Here is a tiny trained network, its code and every weight. The questions are about switching its units off for an input and a target symbol, where a switched-off unit gives its printed mean instead of its output.

import numpy as np


def w(rows, s, z=0):
    codes = np.array(rows[::2]) - 128.0
    scale = np.full(codes.shape[1], s)
    scale[-1] = z or s
    return codes * scale


def f(y):
    return y / 2 * (1 + np.tanh(0.7978845608 * (y + 0.044715 * y**3)))


def softmax(a):
    e = np.exp(a - a.max(-1, keepdims=True))
    return e / e.sum(-1, keepdims=True)


def log_softmax(a):
    a = a - a.max(-1, keepdims=True)
    return a - np.log(np.exp(a).sum(-1, keepdims=True))


def net(x, mask):
    ids = ['Φαβηλμ'.index(c) for c in x.split()]
    T = len(ids)
    res = E[ids] + P[:T]
    u = 0
    for l in range(2):
        q, k, v = (res @ M[l].T for M in (Q, K, V))
        z = softmax(np.where(np.tri(T) > 0, q @ k.T / 4**0.5, -1e9)) @ v
        res = res + np.where(mask[u], z, O[l][:, -1]) @ O[l][:, :-1]
        u += 1
        y = f(res @ A[l][:, :-1].T + A[l][:, -1])
        res = res + np.where(mask[u : u + 4], y, B[l][:, -1]) @ B[l][:, :-1]
        u += 4
    return log_softmax(res[-1] @ U[:, :-1].T + U[:, -1])


Q, K, V, O, A, B = {}, {}, {}, {}, {}, {}
E = w([
[138,254,78,168,144],'Φ',
[165,109,197,167,145],'α',
[83,63,195,140,54],'β',
[54,104,184,200,222],'η',
[128,22,125,58,114],'λ',
[185,101,165,114,230],'μ',
],0.0095)
P = w([
[79,200,168,29,254],'0',
[192,53,54,157,138],'1',
[143,80,86,146,196],'2',
[154,99,103,162,180],'3',
[153,108,112,168,172],'4',
[143,127,110,165,154],'5',
[170,149,124,157,134],'6',
[122,137,107,162,133],'7',
[129,158,136,159,133],'8',
[128,143,117,174,109],'9',
[143,154,124,169,89],'10',
[122,150,125,171,98],'11',
[130,168,149,144,91],'12',
],0.0084)
Q[0] = w([
[78,205,195,109,184],'0.h1',
[106,130,239,254,35],'0.h1',
[196,194,113,154,109],'0.h1',
[80,138,215,122,129],'0.h1',
],0.0063)
K[0] = w([
[185,161,94,183,88],'0.h1',
[156,75,192,221,87],'0.h1',
[158,120,120,116,96],'0.h1',
[159,78,1,198,70],'0.h1',
],0.0084)
V[0] = w([
[179,159,129,154,142],'0.h1',
[155,86,68,223,61],'0.h1',
[159,166,35,148,129],'0.h1',
[144,155,2,177,121],'0.h1',
],0.0079)
O[0] = w([
[156,105,132,172,147,219],'0.h1',
[101,122,110,196,2,5],'0.h1',
[140,181,112,206,111,197],'0.h1',
[134,147,123,249,82,194],'0.h1',
],0.0099,0.0014)
A[0] = w([
[143,137,112,120,157,150],'0.n1',
[95,107,151,50,45,120],'0.n2',
[113,7,187,106,200,177],'0.n3',
[254,165,58,127,210,254],'0.n4',
],0.0087,0.0026)
B[0] = w([
[143,141,117,127,195,147],'0.n1',
[75,199,62,212,199,140],'0.n2',
[254,202,162,199,27,196],'0.n3',
[95,92,72,125,203,255],'0.n4',
],0.0087,0.0082)
Q[1] = w([
[15,133,229,111,114],'1.h1',
[159,164,88,156,43],'1.h1',
[79,56,138,1,64],'1.h1',
[129,58,126,83,45],'1.h1',
],0.0057)
K[1] = w([
[101,116,187,61,63],'1.h1',
[69,143,84,69,141],'1.h1',
[137,134,173,78,128],'1.h1',
[117,125,195,1,199],'1.h1',
],0.0055)
V[1] = w([
[173,113,206,121,78],'1.h1',
[168,126,118,58,153],'1.h1',
[154,90,2,198,72],'1.h1',
[179,81,162,155,80],'1.h1',
],0.0076)
O[1] = w([
[172,163,2,25,186,1],'1.h1',
[145,147,188,28,161,167],'1.h1',
[120,39,164,227,176,172],'1.h1',
[178,68,14,86,182,49],'1.h1',
],0.0062,0.0073)
A[1] = w([
[84,123,118,133,132,129],'1.n1',
[129,101,69,125,224,210],'1.n2',
[100,35,180,169,154,250],'1.n3',
[91,124,121,1,190,94],'1.n4',
],0.0096,0.0021)
B[1] = w([
[107,175,108,152,163,139],'1.n1',
[79,190,221,60,150,172],'1.n2',
[191,132,83,8,144,249],'1.n3',
[147,53,184,254,152,162],'1.n4',
],0.009,0.012)
U = w([
[172,113,151,104,112,92],'Φ',
[85,147,117,1,127,255],'α',
[128,63,114,119,115,99],'β',
[114,112,74,204,140,147],'η',
[72,153,165,125,71,52],'λ',
[61,72,164,177,152,163],'μ',
],0.009,0.0036)

Each question gives the input, a string of symbols that net reads in full, and the target symbol t.
The units are the heads (4 rows each of Q, K, V and O) and the neurons (one row each of A and B). Each row of codes is followed by its name. A weight is (code - 128) times the scale printed after its matrix; where a second scale follows, it is the last column's (O, A, B and U).
mask holds one flag per unit, layer by layer, with each layer's heads first. A switched-off unit (its flag False) gives its mean, the last column of its rows in O or B, instead of its output. The means were averaged over made-up inputs and are rounded, as every weight is.
A unit's drop is (log p(t) with every unit on - log p(t) with that unit switched off) / (log p(t) with every unit on - log p(t) with every unit switched off).
The circuit of an input: a set's keep is (log p(t) with only the set's units on - log p(t) with every unit switched off) / (log p(t) with every unit on - log p(t) with every unit switched off). Starting from all 10 units, units are removed one at a time, each time the one whose removal leaves the highest keep (on an exact tie, the one counted first), for as long as the keep stays at least 0.8.
circuit, biggest first: the units of the circuit, biggest drop first
unit that matters most: the unit with the biggest drop
k most important neurons: the k neurons with the biggest drops, biggest first
top k neurons in layer l: the k neurons of layer l with the biggest drops, biggest first
drop when u is switched off: that unit's drop, to one decimal
input α β η, target Φ: 2 most important neurons -> 0.n3, 1.n3
input Φ β μ, target α: circuit, biggest first -> 1.n2, 0.h1
input α λ Φ, target μ: 3 most important neurons -> 1.n4, 0.n3, 1.n3
input β α β, target α: circuit, biggest first -> 0.h1
input μ λ β β, target α: circuit, biggest first -> 1.h1, 0.h1
input Φ β μ Φ η, target Φ: circuit, biggest first -> 1.n3, 0.n3
input λ Φ β, target λ: circuit, biggest first -> 0.h1, 0.n4, 1.h1, 1.n3
input λ β β λ β β Φ Φ β β, target η: top 3 neurons in layer 0 -> 0.n2, 0.n3, 0.n4
input η λ β η, target α: circuit, biggest first -> 1.h1, 0.h1
input μ Φ λ Φ, target α: 3 most important neurons -> 0.n3, 1.n2, 0.n4
input α β β Φ Φ α β η Φ β α β, target η: circuit, biggest first -> 1.h1, 1.n2
input Φ η β, target λ: 2 most important neurons -> 0.n4, 0.n3
input β β λ β Φ λ β Φ Φ β Φ Φ Φ, target η: 2 most important neurons -> 1.n3, 1.n2
input μ α λ η η α, target α: unit that matters most -> 1.h1
input λ Φ β λ μ, target α: 2 most important neurons -> 1.n2, 1.n4
input η μ Φ Φ, target α: 2 most important neurons -> 0.n3, 0.n4
input λ λ α μ β μ Φ, target μ: drop when 1.h1 is switched off -> 0.7
input η Φ Φ Φ Φ Φ Φ μ Φ α Φ, target η: drop when 1.n3 is switched off -> 0.0
input Φ Φ α λ, target Φ: drop when 1.n3 is switched off -> 0.5
